[8 0 -38 -2 2 6 -7 -3 -1 -5]
[7 13 23 -17 -2 -4 11 -9 3 -7]
[-3 13 -17 1 2 -2 4 0 -11 5]
[10 -3 3 -2 3 5 -10 2 -3 6]
[2 -8 55 17 -4 -3 1 -7 0 -5]
[0 0 -7 -21 6 0 6 -7 -2 -13]
[-5 -4 -28 2 3 2 4 -7 -4 -4]
[-9 -2 11 5 1 5 -9 0 1 -6]
[4 -3 -14 18 -4 6 4 -10 -6 -5]
->
[4 -3 -14 18 -4 6 4 -10 -6 -5]
[8 0 -38 -2 2 6 -7 -3 -1 -5]
[7 13 23 -17 -2 -4 11 -9 3 -7]
[-3 13 -17 1 2 -2 4 0 -11 5]
[10 -3 3 -2 3 5 -10 2 -3 6]
[2 -8 55 17 -4 -3 1 -7 0 -5]
[0 0 -7 -21 6 0 6 -7 -2 -13]
[-5 -4 -28 2 3 2 4 -7 -4 -4]
[-9 -2 11 5 1 5 -9 0 1 -6]

[-13 -17 2 14 25 5 -17 -2]
[-18 2 10 12 11 21 12 3]
[22 42 -26 -28 -11 -9 23 31]
->
[22 42 -26 -28 -11 -9 23 31]
[-13 -17 2 14 25 5 -17 -2]
[-18 2 10 12 11 21 12 3]

[39 -3 2]
[34 1 19]
[12 -10 -10]
[-31 -6 -14]
[6 5 -10]
->
[6 5 -10]
[39 -3 2]
[34 1 19]
[12 -10 -10]
[-31 -6 -14]

[1 2 3 -7 0 -17]
[8 12 -3 -11 -8 -4]
[-16 -30 -18 0 7 -41]
[-17 -28 -17 8 11 -26]
->
[-17 -28 -17 8 11 -26]
[1 2 3 -7 0 -17]
[8 12 -3 -11 -8 -4]
[-16 -30 -18 0 7 -41]

[-20 -32 -28 4 -32 43 -33 -25 -37]
[-5 19 18 18 -30 -22 -46 39 41]
[-30 -29 -30 -43 17 -9 12 -2 -15]
[-38 -46 -26 -29 37 -37 46 -27 44]
[11 29 40 7 38 5 45 -6 38]
[22 33 -22 4 -43 -48 48 0 -6]
->
[22 33 -22 4 -43 -48 48 0 -6]
[-20 -32 -28 4 -32 43 -33 -25 -37]
[-5 19 18 18 -30 -22 -46 39 41]
[-30 -29 -30 -43 17 -9 12 -2 -15]
[-38 -46 -26 -29 37 -37 46 -27 44]
[11 29 40 7 38 5 45 -6 38]

[-29 -11 5 31 -41 36 -31 11 40 5 -10 -38 -39]
[-45 19 -32 40 -26 12 42 -10 -2 7 22 -8 17]
[39 12 26 -32 10 0 24 7 -16 -23 42 -17 -6]
[33 -11 -43 -22 -13 0 -30 -38 -12 10 11 -32 2]
->
[33 -11 -43 -22 -13 0 -30 -38 -12 10 11 -32 2]
[-29 -11 5 31 -41 36 -31 11 40 5 -10 -38 -39]
[-45 19 -32 40 -26 12 42 -10 -2 7 22 -8 17]
[39 12 26 -32 10 0 24 7 -16 -23 42 -17 -6]

[-22 49 -28 -12 26]
[-22 5 -11 39 -41]
[-22 21 -24 13 -16]
[-22 51 -26 -15 15]
[-22 -3 -50 -21 -41]
->
[-22 -3 -50 -21 -41]
[-22 49 -28 -12 26]
[-22 5 -11 39 -41]
[-22 21 -24 13 -16]
[-22 51 -26 -15 15]
---
[22 -15 -5]
[-30 5 29]
[27 13 0]
[-9 -22 -7]
[-5 -23 -1]
[-45 4 20]
[31 -6 -12]
[-30 2 23]
[9 -26 10]
->
[31 -6 -12]
[-9 -22 -7]
[22 -15 -5]
[-5 -23 -1]
[27 13 0]
[9 -26 10]
[-45 4 20]
[-30 2 23]
[-30 5 29]

[38 0 14 4 -16 51]
[28 -15 12 -9 -24 44]
[1 21 -2 17 17 -6]
->
[1 21 -2 17 17 -6]
[28 -15 12 -9 -24 44]
[38 0 14 4 -16 51]

[-35 41 -20 8 29 -30 40 -1 38]
[13 40 -24 36 -36 15 35 30 40]
[-14 -20 40 24 -10 26 -38 2 -5]
[25 -51 5 -36 -23 8 -37 -19 -49]
[44 -39 -36 -20 3 16 -33 -8 -43]
[23 -31 -40 -3 -22 36 -21 0 -23]
[-1 19 -29 29 -41 36 20 30 24]
[24 23 -46 17 -19 16 19 15 14]
[3 28 21 47 -47 34 22 38 38]
[39 16 -30 15 -35 0 20 28 5]
->
[24 23 -46 17 -19 16 19 15 14]
[23 -31 -40 -3 -22 36 -21 0 -23]
[44 -39 -36 -20 3 16 -33 -8 -43]
[39 16 -30 15 -35 0 20 28 5]
[-1 19 -29 29 -41 36 20 30 24]
[13 40 -24 36 -36 15 35 30 40]
[-35 41 -20 8 29 -30 40 -1 38]
[25 -51 5 -36 -23 8 -37 -19 -49]
[3 28 21 47 -47 34 22 38 38]
[-14 -20 40 24 -10 26 -38 2 -5]

[20 -35 23 32 -24 -27 24 -15 0 2 -24 -19 -22 -38]
[-11 4 -24 -16 42 -16 -7 -6 -29 17 -16 -3 -19 34]
[11 -14 6 -9 14 -29 -3 -40 25 -22 -22 -26 -36 20]
[-46 -30 -34 -39 21 -29 -34 -13 -29 27 -29 -8 -27 7]
->
[-46 -30 -34 -39 21 -29 -34 -13 -29 27 -29 -8 -27 7]
[-11 4 -24 -16 42 -16 -7 -6 -29 17 -16 -3 -19 34]
[11 -14 6 -9 14 -29 -3 -40 25 -22 -22 -26 -36 20]
[20 -35 23 32 -24 -27 24 -15 0 2 -24 -19 -22 -38]

[36 -33 40 38 -20 -36 43 -24 45 -15 -28]
[36 -40 25 40 -5 -36 47 -21 -19 10 -48]
->
[36 -40 25 40 -5 -36 47 -21 -19 10 -48]
[36 -33 40 38 -20 -36 43 -24 45 -15 -28]

[3 -10 5 -15 0 9 -17 -3 16 40]
[5 -10 21 -24 16 1 -1 -3 31 49]
[25 6 -5 15 -24 31 2 6 9 25]
[1 -3 -7 0 -8 14 -23 2 0 21]
[-24 9 14 8 24 -15 -2 -8 5 -23]
[4 -2 -8 1 -10 15 -21 4 -1 20]
[3 -11 12 -21 9 2 -7 -1 20 39]
->
[4 -2 -8 1 -10 15 -21 4 -1 20]
[1 -3 -7 0 -8 14 -23 2 0 21]
[25 6 -5 15 -24 31 2 6 9 25]
[3 -10 5 -15 0 9 -17 -3 16 40]
[3 -11 12 -21 9 2 -7 -1 20 39]
[-24 9 14 8 24 -15 -2 -8 5 -23]
[5 -10 21 -24 16 1 -1 -3 31 49]

[-8 -10 18]
[-23 -14 -35]
[2 35 10]
[-29 -1 -34]
[5 33 2]
[5 31 11]
[-14 -8 20]
[-27 -3 -46]
->
[-27 -3 -46]
[-23 -14 -35]
[-29 -1 -34]
[5 33 2]
[2 35 10]
[5 31 11]
[-8 -10 18]
[-14 -8 20]

[21 13 13 -24 37 7 -3 -25 28 -10]
[17 -44 7 41 23 48 -41 -7 -8 3]
[33 33 -20 -19 -22 -45 41 45 -9 6]
[-30 39 5 4 -10 49 36 -4 -35 50]
[33 37 -4 -8 -13 -27 -11 -15 -11 31]
[-39 19 -14 -4 -36 7 -29 1 16 6]
[13 -40 -41 -25 -5 -20 -6 48 -45 33]
->
[13 -40 -41 -25 -5 -20 -6 48 -45 33]
[33 33 -20 -19 -22 -45 41 45 -9 6]
[-39 19 -14 -4 -36 7 -29 1 16 6]
[33 37 -4 -8 -13 -27 -11 -15 -11 31]
[-30 39 5 4 -10 49 36 -4 -35 50]
[17 -44 7 41 23 48 -41 -7 -8 3]
[21 13 13 -24 37 7 -3 -25 28 -10]
---
[31 -1 2]
[17 -5 2]
[-17 -2 -3]
[-48 1 -7]
->
[2 -5 -17]

[4 28]
[18 -18]
[19 -13]
[40 -3]
->
[28 18]

[46 1 -22]
[-3 12 31]
->
[-22 12]

[11 5 40 0 7]
[4 1 46 6 7]
[2 44 8 2 7]
->
[7 6 8]

[20 39 6 -22]
[29 2 -2 -15]
[-13 -21 -40 22]
->
[-22 -2 -21]

[55 -6]
[9 -3]
[52 36]
[14 54]
->
[-6 9]
